Where the symbols take the elements:
%: Z432->Z225, Z706->Z41, Z378->Z342, Z71->Z694, Z820->Z536, Z651->Z232, Z337->Z177, Z232->Z300, Z440->Z126, Z350->Z217, Z506->Z770, Z294->Z106, Z251->Z842, Z593->Z322, Z191->Z92, Z770->Z510, Z437->Z553, Z258->Z604, Z536->Z399, Z768->Z345, Z345->Z349, Z41->Z294, Z775->Z545, Z399->Z540, Z177->Z478, Z617->Z742, Z380->Z362, Z510->Z877, Z65->Z617, Z217->Z775, Z553->Z839, Z35->Z768, Z322->Z122, Z742->Z375, Z302->Z380, Z92->Z253, Z253->Z337, Z122->Z590, Z134->Z258, Z776->Z159, Z278->Z437, Z225->Z892, Z126->Z74, Z542->Z997, Z545->Z706, Z522->Z191, Z362->Z134, Z839->Z65, Z495->Z302, Z694->Z402, Z877->Z71, Z865->Z593, Z300->Z276, Z540->Z651, Z74->Z776, Z159->Z432, Z590->Z820, Z489->Z495, Z375->Z378, Z276->Z350, Z478->Z542, Z842->Z865, Z892->Z251, Z402->Z522, Z106->Z35, Z342->Z506, Z997->Z489, Z349->Z278, Z604->Z440
$: Z432->Z35, Z706->Z191, Z378->Z440, Z71->Z225, Z820->Z742, Z651->Z506, Z337->Z122, Z232->Z770, Z440->Z545, Z350->Z71, Z506->Z74, Z294->Z253, Z251->Z349, Z593->Z553, Z191->Z865, Z770->Z776, Z437->Z495, Z258->Z217, Z536->Z375, Z768->Z478, Z345->Z542, Z41->Z92, Z775->Z402, Z399->Z378, Z177->Z590, Z617->Z134, Z380->Z300, Z510->Z159, Z65->Z362, Z217->Z694, Z553->Z302, Z35->Z177, Z322->Z839, Z742->Z258, Z302->Z232, Z92->Z593, Z253->Z322, Z122->Z65, Z134->Z350, Z776->Z294, Z278->Z489, Z225->Z768, Z126->Z706, Z542->Z536, Z545->Z522, Z522->Z842, Z362->Z276, Z839->Z380, Z495->Z651, Z694->Z892, Z877->Z432, Z865->Z437, Z300->Z510, Z540->Z342, Z74->Z41, Z159->Z106, Z590->Z617, Z489->Z540, Z375->Z604, Z276->Z877, Z478->Z820, Z842->Z278, Z892->Z345, Z402->Z251, Z106->Z337, Z342->Z126, Z997->Z399, Z349->Z997, Z604->Z775
§: Z432->Z122, Z706->Z278, Z378->Z402, Z71->Z177, Z820->Z350, Z651->Z706, Z337->Z380, Z232->Z41, Z440->Z251, Z350->Z35, Z506->Z191, Z294->Z553, Z251->Z536, Z593->Z651, Z191->Z489, Z770->Z92, Z437->Z342, Z258->Z225, Z536->Z217, Z768->Z617, Z345->Z742, Z41->Z437, Z775->Z345, Z399->Z775, Z177->Z362, Z617->Z877, Z380->Z776, Z510->Z253, Z65->Z510, Z217->Z768, Z553->Z506, Z35->Z65, Z322->Z232, Z742->Z71, Z302->Z74, Z92->Z495, Z253->Z302, Z122->Z300, Z134->Z432, Z776->Z593, Z278->Z378, Z225->Z590, Z126->Z842, Z542->Z258, Z545->Z349, Z522->Z997, Z362->Z159, Z839->Z770, Z495->Z126, Z694->Z478, Z877->Z337, Z865->Z540, Z300->Z294, Z540->Z545, Z74->Z865, Z159->Z322, Z590->Z276, Z489->Z440, Z375->Z694, Z276->Z106, Z478->Z134, Z842->Z399, Z892->Z820, Z402->Z542, Z106->Z839, Z342->Z522, Z997->Z604, Z349->Z375, Z604->Z892
*: Z432->Z877, Z706->Z126, Z378->Z399, Z71->Z350, Z820->Z478, Z651->Z495, Z337->Z106, Z232->Z302, Z440->Z378, Z350->Z134, Z506->Z651, Z294->Z776, Z251->Z402, Z593->Z92, Z191->Z706, Z770->Z232, Z437->Z865, Z258->Z742, Z536->Z542, Z768->Z225, Z345->Z892, Z41->Z74, Z775->Z604, Z399->Z997, Z177->Z35, Z617->Z590, Z380->Z839, Z510->Z300, Z65->Z122, Z217->Z258, Z553->Z593, Z35->Z432, Z322->Z253, Z742->Z820, Z302->Z553, Z92->Z41, Z253->Z294, Z122->Z337, Z134->Z617, Z776->Z770, Z278->Z842, Z225->Z71, Z126->Z342, Z542->Z345, Z545->Z440, Z522->Z545, Z362->Z65, Z839->Z322, Z495->Z437, Z694->Z217, Z877->Z276, Z865->Z191, Z300->Z380, Z540->Z489, Z74->Z506, Z159->Z510, Z590->Z177, Z489->Z278, Z375->Z536, Z276->Z362, Z478->Z768, Z842->Z522, Z892->Z694, Z402->Z775, Z106->Z159, Z342->Z540, Z997->Z349, Z349->Z251, Z604->Z375
!: Z432->Z106, Z706->Z522, Z378->Z604, Z71->Z432, Z820->Z617, Z651->Z342, Z337->Z322, Z232->Z506, Z440->Z775, Z350->Z877, Z506->Z126, Z294->Z92, Z251->Z345, Z593->Z437, Z191->Z842, Z770->Z74, Z437->Z489, Z258->Z350, Z536->Z742, Z768->Z177, Z345->Z478, Z41->Z191, Z775->Z694, Z399->Z375, Z177->Z122, Z617->Z362, Z380->Z232, Z510->Z776, Z65->Z380, Z217->Z71, Z553->Z495, Z35->Z337, Z322->Z553, Z742->Z134, Z302->Z651, Z92->Z865, Z253->Z593, Z122->Z839, Z134->Z276, Z776->Z41, Z278->Z997, Z225->Z35, Z126->Z545, Z542->Z820, Z545->Z402, Z522->Z251, Z362->Z300, Z839->Z302, Z495->Z540, Z694->Z225, Z877->Z159, Z865->Z278, Z300->Z770, Z540->Z378, Z74->Z706, Z159->Z294, Z590->Z65, Z489->Z399, Z375->Z258, Z276->Z510, Z478->Z590, Z842->Z349, Z892->Z768, Z402->Z892, Z106->Z253, Z342->Z440, Z997->Z536, Z349->Z542, Z604->Z217

In the rows, 545 means zero.

The rows follow the links: the fewer symbols apart two elements are, the more alike their rows tend to be.

Each row is also shifted at random along 3 hidden directions that mean nothing.

Some elements, each with a row of numbers:
Z380
[ 540  628  491  543  587  542  428  590  407  461  515  427  469  516  649  488  504  572  449  595  570  463  555  564  514  395  557  538  463  576  547]
Z877
[ 180  589  519  544  598  468  496  538  522  540  614  449  449  526  531  595  491  663  480  632  556  600  538  571  525  473  659  536  498  633  461]
Z553
[ 446  512  555  475  550  536  518  540  554  574  515  462  524  435  534  628  555  536  498  528  508  540  614  511  546  605  607  511  459  599  582]
Z74
[ 570  594  512  496  541  575  461  543  447  472  495  488  544  464  625  508  572  475  510  535  584  451  619  511  520  450  567  555  467  572  608]
Z478
[ 611  598  522  614  562  532  546  552  518  509  590  585  529  652  562  471  514  593  563  591  584  558  472  591  536  449  511  575  608  518  483]
Z770
[ 528  554  532  490  565  527  486  546  508  536  530  446  500  455  562  594  539  557  482  562  537  526  601  528  530  528  619  521  458  609  560]
Z106
[ 777  498  566  571  579  534  557  611  571  601  516  483  496  558  533  589  485  616  489  545  457  565  490  586  563  637  501  486  533  518  533]
Z126
[ 492  461  589  505  500  609  584  559  589  590  457  580  618  489  536  567  595  440  573  444  488  500  584  505  572  688  474  516  537  492  649]
Z300
[ 576  533  541  553  578  553  503  621  501  554  487  448  490  527  588  551  496  583  462  544  485  504  520  575  548  565  496  493  491  525  564]
Z322
[ 545  536  542  517  574  527  504  576  523  559  521  443  489  484  559  595  515  584  474  561  503  536  564  550  543  566  579  503  471  581  551]
Z540
[ 782  469  590  497  496  555  623  486  651  609  550  619  621  499  465  616  611  476  621  484  529  587  597  493  565  676  573  546  571  548  582]
Z892
[ 371  540  550  623  530  616  568  615  519  528  477  619  590  657  600  429  534  505  574  503  525  483  460  587  560  550  363  545  620  413  580]
Z432
[ 716  478  584  607  574  539  601  623  608  627  526  527  511  614  508  576  476  631  513  540  439  589  443  606  577  679  454  485  584  477  515]
Z350
[ 633  460  593  637  556  582  625  655  613  628  485  581  549  663  526  524  483  593  542  497  424  559  405  618  591  711  354  482  627  406  549]
Z820
[ 302  509  570  589  551  532  604  559  607  594  570  583  544  617  494  558  516  596  565  551  509  603  478  578  564  610  506  534  606  510  504]
Z302
[ 530  488  565  502  549  575  529  595  544  581  461  467  536  465  563  593  540  520  489  497  469  498  574  532  558  643  513  483  476  531  615]
Z522
[ 494  474  586  519  495  584  613  520  618  591  511  626  627  521  503  567  604  456  613  469  522  546  573  506  567  664  509  543  577  506  606]
Z375
[ 596  567  537  616  518  615  560  586  496  496  493  648  608  655  609  402  556  473  595  506  570  471  479  571  552  493  382  575  628  426  582]
Z399
[ 695  519  568  554  497  587  604  521  586  551  531  659  627  582  526  508  594  464  626  493  562  539  542  523  561  587  486  572  614  488  578]
Z536
[ 625  531  562  588  519  554  613  520  601  561  578  656  597  625  505  514  563  533  620  533  563  582  503  553  558  568  502  574  635  499  521]
Z437
[ 770  566  530  505  520  585  506  532  489  494  499  548  580  491  598  507  591  454  552  513  580  469  607  507  535  496  541  562  508  546  612]
Z775
[ 652  511  572  580  508  578  623  532  607  572  547  665  618  615  508  516  576  501  628  502  548  567  509  544  564  607  473  567  638  478  553]
Z342
[ 697  527  558  499  506  570  560  500  566  544  533  595  605  498  532  554  609  460  595  501  571  529  608  495  545  569  566  565  540  553  594]
Z839
[ 650  561  524  559  574  583  471  637  449  510  456  447  501  535  638  499  501  553  455  539  500  449  521  576  542  513  460  503  485  504  592]
Z349
[ 553  600  521  546  513  548  549  475  529  484  593  637  595  573  550  483  596  490  619  557  642  543  574  518  526  436  578  616  592  555  530]
Z865
[ 416  534  542  505  517  626  501  581  477  506  429  532  591  482  623  491  587  427  531  472  535  424  597  512  545  549  463  530  495  497  662]
Z294
[ 663  517  551  534  560  576  506  616  505  555  461  459  518  503  589  556  516  542  474  518  477  485  540  557  554  595  486  489  485  519  599]

Complete each set of four: the symbols that take the first to the second take the third to the fourth, perhaps in another order.
Answer with the element's name.
A [ 315  481  576  508  499  610  574  552  573  570  461  585  619  496  549  550  600  434  577  455  509  491  588  503  563  650  478  527  539  495  644]
B [ 280  621  509  522  516  554  512  477  486  459  577  600  586  538  582  478  600  471  596  557  653  510  604  507  517  400  593  616  551  576  552]
C [ 725  576  536  621  549  545  573  553  542  526  583  620  553  667  549  469  522  576  585  570  576  566  465  588  546  488  485  578  632  495  494]
D Z134

A [ 499  561  540  581  579  480  566  530  585  570  632  538  493  598  494  582  502  654  540  611  549  635  493  578  545  529  603  550  577  582  447]
B [ 473  582  527  629  567  567  534  609  490  510  528  562  528  655  599  448  497  579  530  563  542  510  448  608  546  483  431  546  594  468  521]
C [ 361  577  538  514  519  495  576  425  595  532  656  623  578  536  478  576  600  534  625  579  639  624  603  499  526  485  682  612  580  628  490]
D Z399

A [ 510  513  566  606  521  589  609  576  578  564  516  647  598  639  541  484  548  512  603  501  526  540  474  571  567  599  420  550  635  444  560]
B [ 493  593  531  559  557  449  580  445  605  549  707  592  516  592  457  590  542  641  594  638  624  678  537  549  525  466  698  605  599  638  409]
C [ 308  555  547  519  511  542  569  472  575  533  589  619  595  535  513  545  600  491  612  537  607  567  590  506  539  521  599  589  572  573  543]
D Z375

A [ 365  501  563  459  528  540  540  508  577  575  525  503  558  422  515  633  588  499  534  510  525  545  639  486  547  618  624  524  472  604  596]
B [ 443  666  473  494  526  573  429  499  387  397  526  528  562  479  660  439  601  437  543  560  677  426  651  493  493  310  601  615  477  598  596]
C [ 578  573  528  594  588  535  506  611  493  533  534  483  480  592  587  513  477  621  481  583  516  529  481  599  541  502  499  522  536  522  512]
D Z106

A [ 828  500  571  622  575  557  584  638  573  601  507  534  516  636  541  534  475  618  513  539  453  558  428  616  572  641  417  494  589  456  527]
B [ 547  510  569  612  563  534  598  586  598  596  561  570  528  636  510  548  498  615  549  552  494  597  450  598  568  614  479  521  611  489  499]
C [ 722  570  528  505  513  582  511  519  494  492  511  563  585  495  588  509  597  451  564  513  591  477  613  502  534  489  552  571  518  551  606]
D Z41

A [ 683  524  549  517  525  617  513  595  491  527  432  520  576  494  614  509  569  452  523  476  512  440  579  523  548  575  458  517  498  494  650]
B [ 257  523  546  494  514  614  512  570  499  521  440  528  591  468  603  524  591  428  534  471  531  441  610  503  547  570  490  527  491  516  658]
C [ 411  489  567  479  537  567  533  559  557  580  477  483  551  441  544  611  566  499  510  493  488  512  608  507  553  642  556  498  470  557  618]
D Z437

A [ 585  513  572  591  532  530  630  527  632  592  596  637  573  628  475  555  543  575  610  546  539  624  487  566  567  607  520  562  635  513  497]
B [ 377  519  563  572  508  601  591  554  565  551  507  638  616  596  551  489  575  476  606  488  544  517  521  540  563  587  441  559  609  464  587]
C [ 687  538  540  503  564  527  509  553  532  554  535  461  504  473  546  599  535  568  491  555  523  542  581  532  538  559  601  514  474  590  554]
D Z159

A [ 234  594  521  575  552  510  547  512  542  516  617  578  530  598  531  519  533  590  566  596  597  585  520  560  533  456  583  584  584  568  477]
B [ 565  619  509  618  565  537  522  564  482  484  579  572  522  651  591  447  508  590  545  596  595  534  473  594  531  415  502  579  596  514  488]
C [ 490  561  533  561  593  493  517  566  533  558  582  466  467  552  538  580  488  646  484  604  523  581  514  582  537  520  589  523  520  584  484]
D Z106

A [ 758  545  536  525  566  547  499  582  506  542  509  465  505  498  578  559  524  558  484  550  517  511  558  550  539  542  549  511  484  556  565]
B [ 711  527  548  494  559  512  521  532  557  570  549  471  511  462  523  625  539  569  499  555  520  564  593  524  539  576  624  520  476  609  544]
C [ 543  540  554  508  505  525  594  445  611  553  617  632  603  525  479  577  610  499  633  539  608  607  601  495  541  544  637  596  579  593  527]
D Z997

A [ 603  496  572  595  577  527  582  608  596  613  540  513  502  597  511  580  478  636  509  553  460  593  460  601  569  644  490  495  568  507  507]
B [ 562  555  545  617  562  539  569  578  551  551  567  573  530  643  542  505  502  606  551  571  534  572  457  598  554  533  483  548  608  499  496]
C [ 495  537  552  533  503  589  571  520  552  529  520  626  619  550  552  502  601  453  610  498  574  513  572  515  549  551  506  574  579  508  593]
D Z126

A [ 440  573  535  607  542  557  562  559  530  520  562  607  557  639  561  469  531  554  579  557  570  543  483  578  545  498  478  569  613  493  516]
B [ 358  540  550  605  514  635  563  605  506  511  459  634  614  633  614  416  558  459  586  479  538  455  487  565  559  543  362  552  611  412  612]
C [ 532  506  559  491  521  584  533  546  541  553  477  526  578  462  560  568  582  467  538  485  519  494  607  503  550  604  536  524  496  543  625]
D Z553

A [ 579  454  600  626  547  571  641  621  635  636  510  602  563  656  500  545  497  588  563  506  441  585  419  607  589  713  391  497  636  427  537]
B [ 631  543  551  590  512  576  594  533  565  534  550  656  605  625  541  480  570  502  617  518  573  544  507  550  554  540  472  582  630  482  549]
C [ 620  572  521  534  573  567  466  609  449  504  479  446  498  506  626  514  515  547  458  549  523  462  551  561  533  494  512  511  471  539  584]
D Z276

A [ 679  554  530  513  542  589  487  582  471  509  459  491  548  484  617  515  558  480  503  510  534  450  587  526  536  523  505  527  479  529  622]
B [ 662  545  539  565  584  521  520  593  530  560  540  471  481  554  558  566  486  623  480  575  502  554  504  585  546  553  538  506  518  550  516]
C [ 520  559  540  500  506  546  553  464  557  516  574  604  599  502  529  547  612  471  609  530  612  548  619  489  533  507  613  592  552  587  561]
D Z593

A [ 769  637  499  620  577  515  512  557  475  477  607  558  502  655  588  453  497  615  540  623  607  549  472  601  523  381  531  587  591  537  461]
B [ 595  551  548  589  566  486  586  518  603  574  639  575  517  618  482  571  511  640  566  603  556  642  489  580  548  541  589  561  605  566  446]
C [ 780  505  565  564  578  541  548  611  558  592  512  478  498  550  539  581  491  609  484  544  463  556  493  584  565  628  501  489  527  520  543]
D Z337

A [ 531  577  528  581  586  488  535  546  543  546  613  509  480  592  527  560  491  653  514  617  550  606  499  586  536  496  593  547  556  579  458]
B [ 815  527  556  589  582  513  564  587  574  586  567  510  494  596  518  573  483  643  513  579  496  594  473  594  558  588  527  512  564  532  488]
C [ 523  594  511  488  554  551  456  541  453  483  513  460  519  451  614  536  560  506  491  558  578  472  621  513  518  446  601  549  450  601  584]
D Z506

A [ 695  546  546  620  574  542  556  608  540  559  541  541  510  640  556  510  481  616  520  568  506  558  447  610  557  552  461  526  591  488  504]
B [ 730  505  561  525  563  552  530  592  547  582  492  468  514  494  550  594  522  560  488  524  474  528  549  547  557  627  525  493  491  539  577]
C [ 512  562  537  513  506  584  540  507  519  504  521  597  605  512  571  503  606  445  591  508  596  494  603  500  536  505  543  581  544  541  600]
D Z694

A [ 344  639  500  566  586  454  510  490  516  500  674  519  471  582  527  548  510  654  532  657  626  619  531  568  513  388  679  591  552  640  422]
B [ 516  573  544  576  540  499  588  484  595  549  645  617  551  611  488  545  549  589  604  591  602  630  519  552  538  502  604  592  617  573  460]
C [ 336  589  529  571  536  522  560  499  550  516  614  610  558  601  531  509  557  556  594  579  609  581  533  548  533  466  579  596  600  559  493]
D Z997

A [ 413  543  556  535  519  510  601  452  625  563  637  637  586  560  466  581  587  541  626  560  601  629  569  514  546  546  631  594  602  589  495]
B [ 553  540  551  547  501  590  570  522  547  525  522  637  621  564  558  489  597  455  612  497  580  510  563  519  550  539  497  579  588  503  588]
C [ 367  555  535  603  583  552  519  628  500  541  514  494  490  603  591  504  475  612  484  566  499  519  465  606  549  534  462  511  545  494  529]
D Z71

